[[126 124 129 130 123 131 129]
 [111  99 147 135 136 116 120]
 [111 107 138 133 133 120 118]]
The entry at the centre is 135
The bottom-left entry -> 111
The entry directly below the smallest entry is 107
The minimum: 99
The entry just left of the smallest entry -> 111
The bottom-right entry -> 118
Read off the entry just left of the centre entry.
147
Read off the 1st entry, reading row by row.
126

Questions about the matrix below.
1) Which number is the entry just right of 126?
2) Which number is the entry just right of the smallest entry?
3) Which number is the minimum?
((139, 143, 128, 145, 123, 135, 150), (110, 138, 143, 129, 126, 136, 148))
1) 136
2) 138
3) 110

Read these off the array that follows.
1) Which number is the last entry of the largest entry's row?
2) Which number is the first entry in reading order?
3) Which number is the third entry in reading order?
4) Which number is the entry just left of the smallest entry?
5) Which number is the last entry in the row that holds the smallest entry?
6) Which number is the bottom-right entry?
7) Which number is the fourth entry, reading row by row?
8) Which number is the first entry in the row that holds the largest entry?
[[137 140 149 133 144 137 126 129]
 [124 135 128 146 141 131 138 113]
 [136 135 138 140 149 132 129 125]
 [131 110 111 114 117 112 115 128]
 [121 125 131 112 105 129 120 123]
 [127 113 115 113 112 116 117 125]
 [145 111 113 126 146 109 115 135]
 [113 122 117 122 104 124 129 112]
 [129 130 144 109 112 133 116 131]
 [149 119 134 112 139 119 107 143]
 [121 144 151 126 120 144 131 119]
 [126 109 105 119 116 111 120 122]
 [118 143 148 127 116 144 133 116]
 [136 131 129 135 140 131 127 125]
 [144 135 150 122 144 133 117 138]
 [120 143 143 139 130 141 138 114]]
1) 119
2) 137
3) 149
4) 122
5) 112
6) 114
7) 133
8) 121

Questions about the row below.
1) What is the entry just right of 126?
2) What is the fourth entry from the end?
3) What is the entry just left of the largest entry?
4) What is the entry just left of 110?
5) What is the third entry from the right?
[101 130 146 110 126 101 125 116 145  98 122 145 119  99 120 111]
1) 101
2) 119
3) 130
4) 146
5) 99

Read these off the matrix that follows. Counting starts at 0.
1) Which number is the entry at row 0, column 1?
2) Which number is the entry just right of the largest entry?
3) Which number is the entry directly above 138?
4) Which number is the maximum?
5) Which number is the entry directly above the centre entry?
6) Which number is the bottom entry of the column that holds the largest entry?
7) Which number is the minimum?
8) Which number is the entry at row 0, column 0?
[[126 135 135 136 128 129 136 123 134 122 122 135 129]
 [136 133 129 122 130 124 131 125 123 129 132 126 131]
 [133 138 121 137 131 126 131 116 113 129 136 107 105]
 [124 130 124 129 123 114 125 133 136 125 128 127 124]
 [122 126 128 132 127 132 125 131 132 126 126 129 127]]
1) 135
2) 121
3) 133
4) 138
5) 131
6) 126
7) 105
8) 126

a =
[[133 146 132 137 134 127 132 134 123 121 143]
 [114 112 117 115 125 125 135 136 124 140 123]
 [118 104 113 107 118 132 140 132 132 137 126]
 [142 148 142 144 119 132 120 117 131 130 128]
 [136 153 136 141 122 129 130 130 121 136 137]
 [141 144 137 137 121 119 132 125 129 132 135]
 [116 112 120 118 135 137 126 131 130 122 122]]
Rows and columns are numbered from 0.
The entry in row 1 and column 0 is 114
The entry at row 2, column 1 -> 104
The entry just right of the centre entry: 120
The entry in row 0 and column 1 -> 146
Report the entry just right of the smallest entry.
113
The entry in row 0 and column 0 is 133
Report the entry at row 1, column 2.
117
Report the entry directly below the smallest entry.
148
Report the entry directly below 143.
123
The entry just left of the largest entry is 136
The top-right entry is 143
The bottom-left entry: 116
The entry directly below 124 -> 132
The entry in the bottom-right corner: 122
Report the entry directly above the smallest entry.
112
The entry at row 0, column 2 is 132
Report the entry directly above the centre entry.
132
Report the entry directly below the largest entry.
144
Report the entry at row 2, column 0.
118
Report the entry just left of the centre entry.
119

data =
[[129 107 108 108 134 143 123 146 120]
 [125 149 142 125 123 133 145 120 129]
 [124 148 142 130 114 129 148 126 108]
 [137 146 125 124 121 112 130 125 133]
 [125 108 132 135 134 139 126 132 119]]
Read off the entry just left of 149.
125
The first entry, reading row by row is 129
Read off the top entry of the column that holds the smallest entry.
107
Read off the bottom entry of the column that holds the largest entry.
108
Read off the fifth-last entry, reading row by row.
134
The entry in the top-right corner: 120
The fifth entry in reading order -> 134
Read off the third entry on the main diagonal.
142
Read off the entry directly below the largest entry.
148
Read off the third entry in reading order.
108
Read off the last entry, reading row by row.
119
Read off the entry just right of the centre entry.
129
The largest entry in the first row is 146
Read off the largest entry in the last row.
139
The entry in the bottom-left corner is 125
Read off the smallest entry in the last column.
108

array([[138, 136, 118, 117, 115, 131],
       [135, 122, 119, 111, 112, 133],
       [127, 105, 129, 145, 139, 118]])
Indices start at 0.
The entry at row 0, column 1 -> 136
Find the entry in row 0 and column 2.
118
Find the top-right entry.
131
The bottom-right entry -> 118
Find the entry in the bottom-left corner.
127
The entry at row 1, column 2: 119
The entry in row 0 and column 0 is 138
The entry at row 1, column 0 is 135

A =
117,126,121,135,135,121,117,126,143,124,120,123,140,131,129,125
142,116,115,117,130,131,132,140,116,124,119,128,136,137,115,125
116,121,116,129,124,119,138,140,135,121,118,121,132,121,134,122
120,136,132,126,127,142,136,114,138,132,125,138,119,134,125,136
121,135,133,128,116,135,121,123,102,136,139,132,140,127,132,130
132,120,126,134,146,128,123,135,120,122,125,130,119,122,145,123
137,123,125,134,129,122,142,116,127,125,122,118,127,112,135,122
138,118,128,116,123,132,123,124,144,125,131,134,138,120,132,124
139,125,124,136,133,124,120,117,126,125,123,128,139,121,131,123
Indices start at 0.
The top-right entry is 125
The entry at row 1, column 2 is 115
Read off the entry at row 0, column 0.
117
Read off the entry just left of the smallest entry.
123
Read off the entry at row 0, column 1.
126
Read off the entry just right of the smallest entry.
136
Read off the entry in row 1 and column 0.
142
The bottom-right entry -> 123
The entry at row 2, column 0 is 116
The minimum -> 102
The entry in row 2 and column 2: 116
The entry directly above 145 is 132
Read off the entry in row 0 and column 2.
121
The entry directly below the largest entry -> 129
Read off the entry at row 1, column 1.
116
The entry directly below the smallest entry is 120
Read off the entry just right of the largest entry.
128
Read off the entry just left of 143.
126
Read off the bottom-left entry.
139
Read off the top entry of the column that holds the largest entry.
135
Read off the top entry of the column that holds the smallest entry.
143
Read off the entry directly above the largest entry.
116
Read off the entry just left of 114.
136

Questions about the table below. Rows and columns are numbered from 0.
1) Give the entry in row 0 and column 0.
2) Give the minimum.
3) Give the entry directly above the smallest entry.
4) Give the entry in row 2 and column 0.
5) Give the entry in row 0 and column 1.
6) Give the entry directly below the smallest entry.
7) Give the top entry of the column that holds the smallest entry.
8) Give the entry in the bottom-right corner.
[[125 135 125 140 134 144 138 153]
 [112 152 110 150 128 127 124 122]
 [118 142 127 135 138 108 113 130]
 [143 106 140 115 128 136 136 124]
 [113 137 112 136 113 111 143 134]
 [131 133 119 139 120 118 132 123]
 [141 123 142 122 146 138 105 126]
 [150 113 144 121 120 120 125 118]]
1) 125
2) 105
3) 132
4) 118
5) 135
6) 125
7) 138
8) 118

x =
150  131  136  111  117  148  144  144  134  143  156
141  116  125  138  152  122  128  124  124  108  119
130  128  129  157  116  145  124  126  128  119  138
The entry in the bottom-left corner -> 130
What is the entry just right of the largest entry?
Answer: 116
What is the median entry?
Answer: 129
The bottom entry of the column that holds the largest entry: 157
What is the entry directly above the largest entry?
Answer: 138
What is the entry just right of the centre entry?
Answer: 128
The bottom-right entry: 138
What is the second entry on the diagonal from the top-right corner?
Answer: 108
The bottom entry of the column that holds the smallest entry is 119
The 4th-last entry, reading row by row: 126

Read these off the table that follows. Counting starts at 0.
1) The entry in the bottom-right corner?
2) The entry in the top-left corner?
3) The entry in row 1 and column 0?
4) The entry in the bottom-left corner?
5) The minimum?
6) The entry just left of the smallest entry?
7) The entry in the top-right corner?
8) The entry in row 2 and column 0?
[[151 133 147 107 127 130 126 125 132 131 133 117 125 143 132]
 [134 130 133 122 128 126 131 126 129 131 128 120 120 130 130]
 [129 123 130 122 130 128 130 127 130 127 127 128 132 132 129]
 [120 124 123 130 130 131 127 129 128 125 126 136 135 127 126]
 [124 121 129 125 130 126 134 124 132 129 126 123 126 128 128]
 [137 124 134 116 131 126 129 128 129 128 128 124 132 135 132]
 [124 126 126 133 126 126 130 128 129 127 127 128 127 124 127]
 [133 121 133 117 130 124 133 127 131 129 127 122 129 132 131]
 [109 118 117 139 127 125 135 128 130 127 124 134 130 118 125]
 [127 126 128 126 128 129 128 128 129 128 127 131 130 129 128]
 [135 132 131 125 127 129 125 129 127 127 129 128 128 131 129]
 [126 125 127 125 130 125 131 128 128 130 125 124 125 127 129]
 [126 123 129 123 130 131 130 127 130 129 127 131 132 131 128]
 [121 129 122 133 129 129 128 130 126 128 125 132 125 123 126]
 [122 125 124 127 131 134 127 130 127 129 126 137 133 129 128]]
1) 128
2) 151
3) 134
4) 122
5) 107
6) 147
7) 132
8) 129
